Below is a small trained network, with its code and all its weights. Each question gives an input and a class and asks what happens when units are switched off, that is, made to give their printed mean instead of their output.

import numpy as np


def w(rows, s, z=0):
    codes = np.array(rows[::2]) - 128.0
    scale = np.full(codes.shape[1], s)
    scale[-1] = z or s
    return codes * scale


def norm(h):
    return h / np.sqrt((h * h).mean(-1, keepdims=True) + 1e-5)


def f(y):
    return y / 2 * (1 + np.tanh(0.7978845608 * (y + 0.044715 * y**3)))


def log_softmax(a):
    a = a - a.max(-1, keepdims=True)
    return a - np.log(np.exp(a).sum(-1, keepdims=True))


def net(x, mask):
    res = np.array(x, float).reshape(1, 7) / 4 @ E
    u = 0
    for l in range(3):
        y = f(norm(res) @ A[l][:, :-1].T + A[l][:, -1])
        res = res + np.where(mask[u : u + 5], y, B[l][:, -1]) @ B[l][:, :-1]
        u += 5
    return log_softmax(norm(res)[-1] @ U[:, :-1].T + U[:, -1])


A, B = {}, {}
E = w([
[125,91,119,136,165,205,127,182,113,233,33,86],'x0',
[134,120,116,145,111,113,166,140,109,134,134,108],'x1',
[142,125,37,101,253,63,210,53,142,201,126,193],'x2',
[182,113,81,120,132,157,93,143,151,119,173,130],'x3',
[95,119,112,91,132,177,141,125,156,111,151,145],'x4',
[38,70,32,109,142,80,37,164,38,84,97,169],'x5',
[141,140,98,101,119,145,137,122,140,108,109,119],'x6',
],0.0055)
A[0] = w([
[129,100,137,163,96,70,120,54,112,1,189,170,156],'0.n0',
[103,41,80,85,98,96,92,144,34,113,98,147,5],'0.n1',
[103,118,146,180,63,172,74,198,109,53,103,122,24],'0.n2',
[173,152,175,144,135,156,145,74,144,138,120,160,120],'0.n3',
[129,50,121,99,149,210,101,172,83,230,56,87,71],'0.n4',
],0.0056,0.0021)
B[0] = w([
[74,166,64,188,134,146,151,111,188,87,84,110,254],'0.n0',
[34,233,127,30,205,192,124,165,125,254,187,104,194],'0.n1',
[193,44,170,108,150,131,200,143,66,90,120,167,217],'0.n2',
[126,145,135,132,128,191,117,140,70,142,151,80,161],'0.n3',
[83,144,71,249,82,85,131,66,218,47,159,154,232],'0.n4',
],0.0075,0.0055)
A[1] = w([
[138,89,46,84,204,47,161,43,120,221,130,250,2],'1.n0',
[119,186,155,110,72,178,205,130,146,201,146,22,217],'1.n1',
[81,198,142,47,87,98,55,253,135,189,178,172,85],'1.n2',
[94,220,62,1,147,203,88,143,119,127,202,163,202],'1.n3',
[146,87,80,111,187,104,111,11,131,162,122,119,25],'1.n4',
],0.0038,0.0013)
B[1] = w([
[171,2,220,138,89,206,225,195,33,77,72,150,237],'1.n0',
[131,88,136,133,135,88,40,80,149,159,188,147,236],'1.n1',
[151,221,139,101,136,106,204,139,106,191,77,131,144],'1.n2',
[162,127,153,184,164,49,85,167,92,169,108,88,250],'1.n3',
[29,74,236,127,69,101,80,155,129,61,104,123,152],'1.n4',
],0.0069,0.0026)
A[2] = w([
[102,134,87,82,223,67,121,176,36,163,133,218,50],'2.n0',
[183,33,195,68,86,154,189,137,39,64,134,137,156],'2.n1',
[226,130,218,77,76,132,168,23,191,246,238,91,15],'2.n2',
[150,89,92,176,253,50,190,51,166,115,92,147,165],'2.n3',
[99,192,63,208,121,126,175,138,195,59,67,109,248],'2.n4',
],0.0051,0.0014)
B[2] = w([
[180,203,112,30,89,143,95,66,158,147,133,30,188],'2.n0',
[218,94,193,3,143,189,174,231,67,92,12,162,191],'2.n1',
[37,205,47,40,200,77,88,138,72,198,85,46,208],'2.n2',
[150,80,167,148,63,167,92,187,165,55,207,223,199],'2.n3',
[144,74,142,255,83,69,105,43,190,149,157,191,254],'2.n4',
],0.0069,0.0068)
U = w([
[103,112,94,250,97,116,111,91,182,101,164,177,253],'0',
[99,196,88,76,170,111,93,127,106,168,131,79,98],'1',
[195,86,166,100,120,180,169,165,101,78,101,161,31],'2',
],0.014,0.0018)

Each question gives the input, the list of numbers given to net, and the class t.
The units are the neurons (one row each of A and B). Each row of codes is followed by its name. A weight is (code - 128) times the scale printed after its matrix; where a second scale follows, it is the last column's (A, B and U).
mask holds one flag per neuron, layer by layer. A switched-off neuron (its flag False) gives its mean, the last column of its row in B, instead of its output. The means were averaged over made-up inputs and are rounded, as every weight is.
A unit's drop is (log p(t) with every unit on - log p(t) with that unit switched off) / (log p(t) with every unit on - log p(t) with every unit switched off).
The circuit of an input: a set's keep is (log p(t) with only the set's units on - log p(t) with every unit switched off) / (log p(t) with every unit on - log p(t) with every unit switched off). Starting from the 12 units with the biggest drops (on a tie, the unit counted first), units are removed one at a time, each time the one whose removal leaves the highest keep (on an exact tie, the one counted first), for as long as the keep stays at least 0.8.
circuit, biggest first: the units of the circuit, biggest drop first
unit that matters most: the unit with the biggest drop
top k neurons: the k neurons with the biggest drops, biggest first
top k neurons in layer l: the k neurons of layer l with the biggest drops, biggest first
drop when u is switched off: that unit's drop, to one decimal
input [7,-5,-5,6,-4,-6,0], class 0: unit that matters most	0.n4
input [4,2,1,-7,-8,-5,-7], class 1: circuit, biggest first	(0.n0 2.n2)
input [-6,1,5,-2,1,-7,-5], class 1: top 3 neurons	(2.n2 0.n4 0.n3)
input [-5,1,-2,-5,4,6,0], class 1: top 3 neurons	(0.n1 0.n4 2.n0)
input [-2,-6,-4,8,-5,0,-2], class 2: top 2 neurons	(0.n2 0.n4)
input [-4,-8,7,-3,1,-8,3], class 1: top 2 neurons	(2.n2 0.n3)
input [7,6,4,-8,7,-6,1], class 0: top 2 neurons in layer 0	(0.n4 0.n1)
input [-4,5,7,-6,5,4,-6], class 2: top 2 neurons	(1.n0 0.n4)
input [-4,-6,-6,3,-3,3,5], class 2: top 2 neurons	(0.n2 0.n4)
input [-4,-3,1,2,1,7,0], class 1: top 2 neurons	(0.n1 0.n4)
input [2,7,7,-4,1,2,-3], class 2: drop when 0.n1 is switched off	0.0
input [-3,5,-1,1,0,-7,-4], class 1: drop when 2.n2 is switched off	0.1
input [8,8,5,2,6,6,7], class 0: drop when 0.n4 is switched off	5.7
input [-4,4,8,3,-7,2,-3], class 2: circuit, biggest first	(1.n0)
